Here is a tiny trained network, its code and every weight. The questions are about switching its units off for an input and a target symbol, where a switched-off unit gives its printed mean instead of its output.

import numpy as np


def w(rows, s, z=0):
    codes = np.array(rows[::2]) - 128.0
    scale = np.full(codes.shape[1], s)
    scale[-1] = z or s
    return codes * scale


def f(y):
    return y / 2 * (1 + np.tanh(0.7978845608 * (y + 0.044715 * y**3)))


def softmax(a):
    e = np.exp(a - a.max(-1, keepdims=True))
    return e / e.sum(-1, keepdims=True)


def log_softmax(a):
    a = a - a.max(-1, keepdims=True)
    return a - np.log(np.exp(a).sum(-1, keepdims=True))


def net(x, mask):
    ids = ['αγζλπσφψω'.index(c) for c in x.split()]
    T = len(ids)
    res = E[ids] + P[:T]
    r = res
    for j in range(2):
        rows = slice(4 * j, 4 * j + 4)
        q, k, v = (r @ M[0][rows].T for M in (Q, K, V))
        z = softmax(np.where(np.tri(T) > 0, q @ k.T / 4**0.5, -1e9)) @ v
        o = O[0][rows]
        res = res + np.where(mask[j], z, o[:, -1]) @ o[:, :-1]
    y = f(res @ A[0][:, :-1].T + A[0][:, -1])
    res = res + np.where(mask[2:18], y, B[0][:, -1]) @ B[0][:, :-1]
    return log_softmax(res[-1] @ U[:, :-1].T + U[:, -1])


Q, K, V, O, A, B = {}, {}, {}, {}, {}, {}
E = w([
[4,6,185],'α',
[170,9,99],'γ',
[149,189,206],'ζ',
[138,230,128],'λ',
[72,245,146],'π',
[178,184,111],'σ',
[225,98,126],'φ',
[104,156,26],'ψ',
[166,160,127],'ω',
],0.016)
P = w([
[131,222,15],'0',
[183,168,158],'1',
[165,224,142],'2',
[2,61,33],'3',
[50,4,99],'4',
[116,169,86],'5',
[10,138,30],'6',
],0.0057)
Q[0] = w([
[135,56,145],'h0',
[154,81,171],'h0',
[44,143,159],'h0',
[159,113,72],'h0',
[11,111,166],'h1',
[129,134,51],'h1',
[135,144,110],'h1',
[135,55,134],'h1',
],0.012)
K[0] = w([
[115,225,180],'h0',
[111,118,94],'h0',
[101,67,74],'h0',
[67,185,53],'h0',
[242,110,240],'h1',
[108,2,196],'h1',
[178,66,134],'h1',
[132,138,201],'h1',
],0.0093)
V[0] = w([
[107,173,134],'h0',
[51,99,62],'h0',
[61,122,161],'h0',
[151,62,63],'h0',
[100,165,7],'h1',
[145,46,141],'h1',
[37,154,131],'h1',
[97,137,165],'h1',
],0.015)
O[0] = w([
[19,123,176,176],'h0',
[108,115,219,90],'h0',
[171,245,163,125],'h0',
[117,27,125,52],'h0',
[97,26,146,180],'h1',
[249,111,246,1],'h1',
[2,218,196,158],'h1',
[128,185,211,139],'h1',
],0.0085,0.0074)
A[0] = w([
[10,212,104,60],'n0',
[115,195,152,133],'n1',
[127,142,191,113],'n2',
[73,54,163,220],'n3',
[82,127,143,84],'n4',
[35,118,194,199],'n5',
[95,91,96,47],'n6',
[96,82,43,32],'n7',
[92,122,113,53],'n8',
[129,2,191,153],'n9',
[68,66,207,252],'n10',
[104,100,130,248],'n11',
[58,193,131,190],'n12',
[48,141,224,136],'n13',
[98,131,121,107],'n14',
[234,73,4,30],'n15',
],0.0098,0.0048)
B[0] = w([
[89,146,190,250],'n0',
[137,96,100,175],'n1',
[115,54,100,138],'n2',
[143,152,28,156],'n3',
[106,164,217,148],'n4',
[180,169,154,189],'n5',
[95,47,147,142],'n6',
[95,100,161,160],'n7',
[68,68,182,141],'n8',
[181,97,159,145],'n9',
[169,179,104,158],'n10',
[254,147,135,151],'n11',
[81,127,101,221],'n12',
[145,147,142,183],'n13',
[122,157,214,145],'n14',
[127,140,83,159],'n15',
],0.0065,0.025)
U = w([
[207,186,159,50],'α',
[176,100,122,196],'γ',
[126,206,18,157],'ζ',
[69,57,147,34],'λ',
[81,76,178,77],'π',
[81,64,99,255],'σ',
[129,108,56,116],'φ',
[60,2,180,33],'ψ',
[102,101,84,63],'ω',
],0.0087,0.0067)

Each question gives the input, a string of symbols that net reads in full, and the target symbol t.
The units are the heads (4 rows each of Q, K, V and O) and the neurons (one row each of A and B). Each row of codes is followed by its name. A weight is (code - 128) times the scale printed after its matrix; where a second scale follows, it is the last column's (O, A, B and U).
mask holds one flag per unit, heads first, then neurons. A switched-off unit (its flag False) gives its mean, the last column of its rows in O or B, instead of its output. The means were averaged over made-up inputs and are rounded, as every weight is.
A unit's drop is (log p(t) with every unit on - log p(t) with that unit switched off) / (log p(t) with every unit on - log p(t) with every unit switched off).
The circuit of an input: a set's keep is (log p(t) with only the set's units on - log p(t) with every unit switched off) / (log p(t) with every unit on - log p(t) with every unit switched off). Starting from the 12 units with the biggest drops (on a tie, the unit counted first), units are removed one at a time, each time the one whose removal leaves the highest keep (on an exact tie, the one counted first), for as long as the keep stays at least 0.8.
circuit, biggest first: the units of the circuit, biggest drop first
most important unit: the unit with the biggest drop
k most important neurons: the k neurons with the biggest drops, biggest first
which heads matter: for each layer, one digit per head in row order, 1 if its drop is at least 0.15 and else 0, layers parted by /
input α α σ π, target α: most important unit	h0
input γ λ α σ α γ ζ, target α: circuit, biggest first	(h0; n12; h1)
input ζ π ψ σ ζ ζ π, target π: 2 most important neurons	(n0; n3)
input σ φ ζ, target σ: circuit, biggest first	(h0; h1)
input π ω ζ, target π: circuit, biggest first	(h1; n0)
input ζ ζ σ ζ α σ ω, target α: which heads matter	01
input α π π, target α: which heads matter	10
input π ζ π σ φ, target π: circuit, biggest first	(h1; h0; n0; n4)
input π λ ω, target π: which heads matter	01
input σ λ ψ, target ψ: which heads matter	01
input γ φ ζ, target γ: circuit, biggest first	(h1; h0)
input σ λ ω, target σ: which heads matter	11
input ψ ζ ζ σ ζ ψ, target σ: which heads matter	00
input σ ψ φ γ π ζ, target γ: 2 most important neurons	(n9; n12)
input π γ σ γ, target γ: 2 most important neurons	(n12; n9)
input σ π ζ ζ γ ζ σ, target γ: circuit, biggest first	(h1)
input π ζ φ, target π: circuit, biggest first	(h1; n0; h0; n4)
input γ σ ω σ σ λ π, target σ: which heads matter	10
input ζ α α λ, target α: which heads matter	11
input ζ ζ ζ σ φ, target ζ: circuit, biggest first	(h0)
input γ π γ ψ, target γ: 2 most important neurons	(n9; n12)
input ψ ζ λ σ σ ζ σ, target σ: which heads matter	01
input ψ ζ ψ, target ψ: 3 most important neurons	(n6; n7; n8)
